Below is a small trained network, with its code and all its weights. Each question gives an input and a class and asks what happens when units are switched off, that is, made to give their printed mean instead of their output.

import numpy as np


def w(rows, s, z=0):
    codes = np.array(rows[::2]) - 128.0
    scale = np.full(codes.shape[1], s)
    scale[-1] = z or s
    return codes * scale


def norm(h):
    return h / np.sqrt((h * h).mean(-1, keepdims=True) + 1e-5)


def f(y):
    return np.maximum(y, 0)


def log_softmax(a):
    a = a - a.max(-1, keepdims=True)
    return a - np.log(np.exp(a).sum(-1, keepdims=True))


def net(x, mask):
    res = np.array(x, float).reshape(1, 6) / 4 @ E
    u = 0
    for l in range(4):
        y = f(norm(res) @ A[l][:, :-1].T + A[l][:, -1])
        res = res + np.where(mask[u : u + 6], y, B[l][:, -1]) @ B[l][:, :-1]
        u += 6
    return log_softmax(norm(res)[-1] @ U[:, :-1].T + U[:, -1])


A, B = {}, {}
E = w([
[179,163,200,123,60,106,171,95,118],'x0',
[193,193,76,66,93,161,9,91,195],'x1',
[123,126,133,120,130,121,124,130,121],'x2',
[202,12,116,113,123,48,141,133,240],'x3',
[138,67,33,127,47,64,128,39,2],'x4',
[126,64,208,204,64,125,2,224,68],'x5',
],0.00052)
A[0] = w([
[169,146,177,104,74,115,74,198,97,101],'0.n1',
[219,137,127,84,150,193,39,59,148,9],'0.n2',
[61,182,163,155,136,159,132,107,94,46],'0.n3',
[205,161,216,90,8,100,185,90,97,89],'0.n4',
[57,25,2,86,154,200,99,160,116,244],'0.n5',
[142,82,128,96,118,110,103,202,96,87],'0.n6',
],0.002,0.0013)
B[0] = w([
[57,89,97,171,145,148,91,85,129,191],'0.n1',
[1,159,72,180,56,24,159,230,161,187],'0.n2',
[205,148,56,107,139,125,97,172,93,166],'0.n3',
[165,230,164,219,239,48,99,153,175,202],'0.n4',
[207,239,231,190,134,40,139,104,147,254],'0.n5',
[65,121,137,184,130,152,111,89,146,160],'0.n6',
],0.0022,0.0018)
A[1] = w([
[118,110,122,116,174,184,130,170,169,87],'1.n1',
[117,114,98,107,121,171,119,135,124,66],'1.n2',
[119,98,153,129,152,133,172,141,103,90],'1.n3',
[185,77,165,1,33,145,90,169,150,1],'1.n4',
[143,155,103,106,126,111,171,114,141,176],'1.n5',
[154,143,118,58,126,127,172,119,126,105],'1.n6',
],0.0036,0.0041)
B[1] = w([
[134,154,191,85,59,99,133,84,98,145],'1.n1',
[121,116,129,113,86,131,102,95,89,128],'1.n2',
[92,181,71,111,61,83,118,175,162,142],'1.n3',
[31,93,191,192,12,3,150,7,137,128],'1.n4',
[107,94,142,160,125,147,89,127,110,251],'1.n5',
[81,102,127,163,159,155,111,114,131,152],'1.n6',
],0.0036,0.0023)
A[2] = w([
[76,192,186,204,112,113,55,161,103,207],'2.n1',
[108,193,52,91,185,124,250,50,186,198],'2.n2',
[109,149,194,121,164,185,104,207,225,202],'2.n3',
[207,12,106,93,115,105,140,148,199,2],'2.n4',
[131,101,190,166,105,50,149,96,214,137],'2.n5',
[102,104,177,176,183,78,238,185,75,144],'2.n6',
],0.0022,0.00097)
B[2] = w([
[148,88,106,107,168,148,186,114,178,253],'2.n1',
[142,62,205,191,91,143,41,221,118,155],'2.n2',
[137,116,132,127,96,64,142,74,66,187],'2.n3',
[187,80,62,50,208,162,192,254,55,136],'2.n4',
[139,157,98,111,167,185,137,146,93,196],'2.n5',
[148,169,76,96,92,120,51,126,202,181],'2.n6',
],0.0028,0.0044)
A[3] = w([
[99,231,92,134,156,232,142,150,62,72],'3.n1',
[191,77,59,115,161,172,160,111,170,255],'3.n2',
[91,35,170,176,108,179,70,159,131,10],'3.n3',
[97,137,255,33,61,150,138,137,165,145],'3.n4',
[143,88,77,205,146,175,127,101,150,123],'3.n5',
[85,175,68,114,52,102,113,185,174,84],'3.n6',
],0.0023,0.00097)
B[3] = w([
[203,3,110,58,161,135,171,231,145,163],'3.n1',
[75,135,134,96,95,183,150,125,71,254],'3.n2',
[24,44,196,150,136,238,69,104,101,167],'3.n3',
[139,117,50,164,67,80,137,48,35,159],'3.n4',
[97,144,185,79,93,150,154,106,152,236],'3.n5',
[14,201,48,41,45,74,117,182,174,183],'3.n6',
],0.0026,0.0022)
U = w([
[9,7,244,216,110,247,7,138,152,125],'0',
[26,228,10,65,7,23,64,251,234,100],'1',
[251,16,42,8,214,213,227,251,38,47],'2',
[238,245,222,236,245,56,129,121,235,69],'3',
[189,114,127,156,10,11,165,2,4,91],'4',
[72,149,98,64,139,192,210,71,174,252],'5',
],0.0047,0.0029)

Each question gives the input, the list of numbers given to net, and the class t.
The units are the neurons (one row each of A and B). Each row of codes is followed by its name. A weight is (code - 128) times the scale printed after its matrix; where a second scale follows, it is the last column's (A, B and U).
mask holds one flag per neuron, layer by layer. A switched-off neuron (its flag False) gives its mean, the last column of its row in B, instead of its output. The means were averaged over made-up inputs and are rounded, as every weight is.
A unit's drop is (log p(t) with every unit on - log p(t) with that unit switched off) / (log p(t) with every unit on - log p(t) with every unit switched off).
The circuit of an input: a set's keep is (log p(t) with only the set's units on - log p(t) with every unit switched off) / (log p(t) with every unit on - log p(t) with every unit switched off). Starting from the 12 units with the biggest drops (on a tie, the unit counted first), units are removed one at a time, each time the one whose removal leaves the highest keep (on an exact tie, the one counted first), for as long as the keep stays at least 0.8.
circuit, biggest first: the units of the circuit, biggest drop first
k most important neurons: the k neurons with the biggest drops, biggest first
top k neurons in layer l: the k neurons of layer l with the biggest drops, biggest first
input [0,1,7,-2,-3,5], class 5: circuit, biggest first -> (2.n1)
input [-1,6,6,6,-7,1], class 4: 3 most important neurons -> (2.n3; 1.n1; 2.n6)
input [7,-5,-6,1,-7,6], class 3: top 2 neurons in layer 2 -> (2.n2; 2.n3)
input [4,8,-2,-4,-8,-8], class 0: circuit, biggest first -> (2.n2; 0.n5)
input [-1,1,7,0,0,4], class 5: 3 most important neurons -> (1.n5; 2.n1; 2.n2)
input [4,-2,4,-2,-8,0], class 4: 2 most important neurons -> (3.n4; 0.n5)
input [5,-8,5,8,-2,5], class 1: circuit, biggest first -> (2.n6; 1.n3)
input [-5,-6,4,4,-5,2], class 1: 3 most important neurons -> (2.n6; 0.n4; 1.n3)
input [-4,-4,-7,8,3,6], class 2: circuit, biggest first -> (2.n4; 1.n5)
input [6,8,4,1,7,-1], class 1: 3 most important neurons -> (0.n2; 0.n5; 2.n3)
input [4,-3,1,-5,-5,-3], class 2: 3 most important neurons -> (0.n3; 0.n5; 3.n1)
input [7,-6,4,8,3,2], class 2: circuit, biggest first -> (2.n4; 2.n5)
input [2,-5,2,4,-4,-4], class 1: circuit, biggest first -> (2.n6; 2.n1)
input [4,0,-2,-5,4,-8], class 0: circuit, biggest first -> (2.n2)
input [7,6,-7,-2,4,-3], class 3: 3 most important neurons -> (0.n4; 2.n6; 1.n3)
input [-3,-3,2,-8,8,-8], class 0: 4 most important neurons -> (2.n2; 2.n5; 2.n3; 1.n6)
input [6,-7,2,4,-2,-2], class 1: 2 most important neurons -> (2.n6; 0.n5)
input [6,2,-5,-2,-4,-5], class 3: circuit, biggest first -> (0.n4; 2.n2)
input [0,0,-6,-6,6,-6], class 0: 4 most important neurons -> (2.n5; 2.n2; 2.n3; 1.n6)
input [5,4,6,-6,3,-2], class 2: circuit, biggest first -> (3.n1)
input [8,-5,-4,-8,3,2], class 2: circuit, biggest first -> (3.n1; 2.n3)
input [-2,-7,6,-6,-8,4], class 4: 4 most important neurons -> (1.n1; 3.n4; 2.n3; 2.n5)
input [-8,4,-7,-1,2,7], class 3: 3 most important neurons -> (0.n5; 1.n5; 2.n2)
input [6,-5,3,-1,-5,-5], class 3: top 2 neurons in layer 0 -> (0.n4; 0.n2)
input [2,3,-8,-2,5,2], class 5: 2 most important neurons -> (2.n1; 2.n3)
input [7,-7,5,7,1,6], class 1: 3 most important neurons -> (1.n5; 2.n6; 0.n5)
input [-6,-1,4,8,7,6], class 2: circuit, biggest first -> (2.n4; 1.n5)
input [8,0,0,-4,-3,3], class 3: circuit, biggest first -> (0.n4)
input [-7,3,3,0,-7,2], class 3: circuit, biggest first -> (0.n5; 3.n6)
input [-5,2,1,-4,1,-2], class 3: 2 most important neurons -> (0.n5; 2.n5)
